[[ 24.8 -39.6  -6.3  85.7 -17.4]
 [-52.5 -39.6 -10.4  -7.6   5.4]
 [  0.1 -39.6  -0.1  -0.1   0.0]]
->
[-17.4  -7.6  -0.1]

[[ 52.2 -33.2 -40.6]
 [-53.0  37.5  81.1]]
->
[-40.6  37.5]

[[ 14.7 -54.3  17.5 -15.6]
 [-22.8 -17.8 -14.9 -23.9]
 [ 24.4  85.8   2.2  66.8]
 [-27.1  -5.9 -20.7 -24.8]
 [-12.3  52.9 -20.5  19.9]]
->
[-15.6 -14.9  85.8 -27.1]

[[-64.5   8.3]
 [ 59.3 -73.7]
 [-29.1  10.4]]
->
[ 8.3 59.3]

[[ 33.3   6.2  42.6  18.7  16.9]
 [ 53.8   0.9  64.1   8.7   7.2]
 [-37.9  28.6 -40.7  19.4  20.9]
 [  0.1  30.6   2.9  21.9  22.9]
 [-44.6  21.8 -44.0  34.4  33.5]]
->
[ 16.9   8.7 -40.7  30.6 -44.6]

[[ 44.2 -72.6  20.7  69.7]
 [ 13.7 -37.2  42.4  34.3]
 [ -8.3 -21.3  22.2  -9.8]]
->
[ 69.7  42.4 -21.3]
---
[[-31.8  42.8  53.0 -23.8 -33.9]
 [ 38.8  -5.8  27.5  63.4 -51.8]
 [ 35.9 -40.4  -7.0  61.7  -3.5]
 [  1.3  23.9  56.1  25.7 -55.1]]
->
[[ 38.8  -5.8  27.5]
 [ 35.9 -40.4  -7.0]]

[[-46.4  66.9  66.7]
 [ 40.7 -72.3 -71.3]
 [-73.4 -37.4 -35.1]]
->
[[ 40.7 -72.3 -71.3]
 [-73.4 -37.4 -35.1]]

[[-4.2 -3.2 -8.0]
 [38.3 16.8 83.7]
 [-1.7  1.2 -4.1]
 [-0.7  0.4 -2.1]]
->
[[38.3 16.8 83.7]
 [-1.7  1.2 -4.1]]

[[-19.4 -10.6  40.3 -79.1  11.7]
 [  8.9   5.6 -17.7  36.1  -3.6]
 [  2.9   1.5  -7.5  12.6  -3.2]
 [ -1.7  -1.8  15.9 -16.7   0.0]]
->
[[  8.9   5.6 -17.7]
 [  2.9   1.5  -7.5]]

[[ 10.4 -12.6  18.9]
 [-53.5  50.8 -62.7]
 [ 16.7 -13.3   7.9]
 [-45.5  41.0 -59.9]
 [ 19.1 -21.3   4.3]]
->
[[-53.5  50.8 -62.7]
 [ 16.7 -13.3   7.9]]

[[ 14.0  30.9 -30.9  10.9]
 [  7.2  30.8 -29.6  12.4]
 [ 72.3  33.3 -45.6   3.1]
 [ 11.7 -74.2  71.2 -77.6]
 [-50.3  22.2 -10.6  15.4]]
->
[[  7.2  30.8 -29.6]
 [ 72.3  33.3 -45.6]]
---
[[-53.8  12.1 -65.2  62.4]
 [-15.3 -43.0  19.3  -9.5]
 [-16.0 -37.9  20.4 -11.4]
 [-39.5  -4.9 -64.1  63.3]
 [-15.1 -18.6  23.8 -18.4]]
->
[[-53.8  12.1]
 [-15.3 -43.0]]

[[-37.8  33.8  12.7 -13.5]
 [ 47.2 -56.6 -42.8  41.8]
 [ 55.9 -49.2 -84.5  57.5]]
->
[[-37.8  33.8]
 [ 47.2 -56.6]]

[[ 9.4  0.9]
 [20.0  1.9]
 [83.0  8.0]]
->
[[ 9.4  0.9]
 [20.0  1.9]]

[[-42.9 -29.8  30.0  -6.7]
 [ 15.4  11.2 -15.1  10.7]
 [-67.9 -33.8 -15.6  85.6]
 [-65.9 -35.8  -1.0  31.9]]
->
[[-42.9 -29.8]
 [ 15.4  11.2]]

[[-35.8 -42.0  73.1 -72.9   0.4]
 [-27.4 -66.2  70.1 -66.0   9.1]]
->
[[-35.8 -42.0]
 [-27.4 -66.2]]

[[ 53.7 -31.8  71.0]
 [-58.2  22.4  81.9]
 [-41.4  -1.7 -63.9]]
->
[[ 53.7 -31.8]
 [-58.2  22.4]]

[[-13.5   4.7   3.1]
 [-23.4   0.9 -67.5]
 [  1.3 -13.6 -46.6]
 [-35.1  75.7 -11.4]
 [ 10.1   0.1 -30.7]]
->
[[-13.5   4.7]
 [-23.4   0.9]]

[[  5.5  40.7 -72.9  38.0]
 [ -0.3  31.0   9.1  71.2]
 [  5.4  40.0 -64.1  41.7]
 [  3.6  38.2 -50.9  47.3]
 [  4.8  38.3 -56.5  44.8]]
->
[[ 5.5 40.7]
 [-0.3 31.0]]
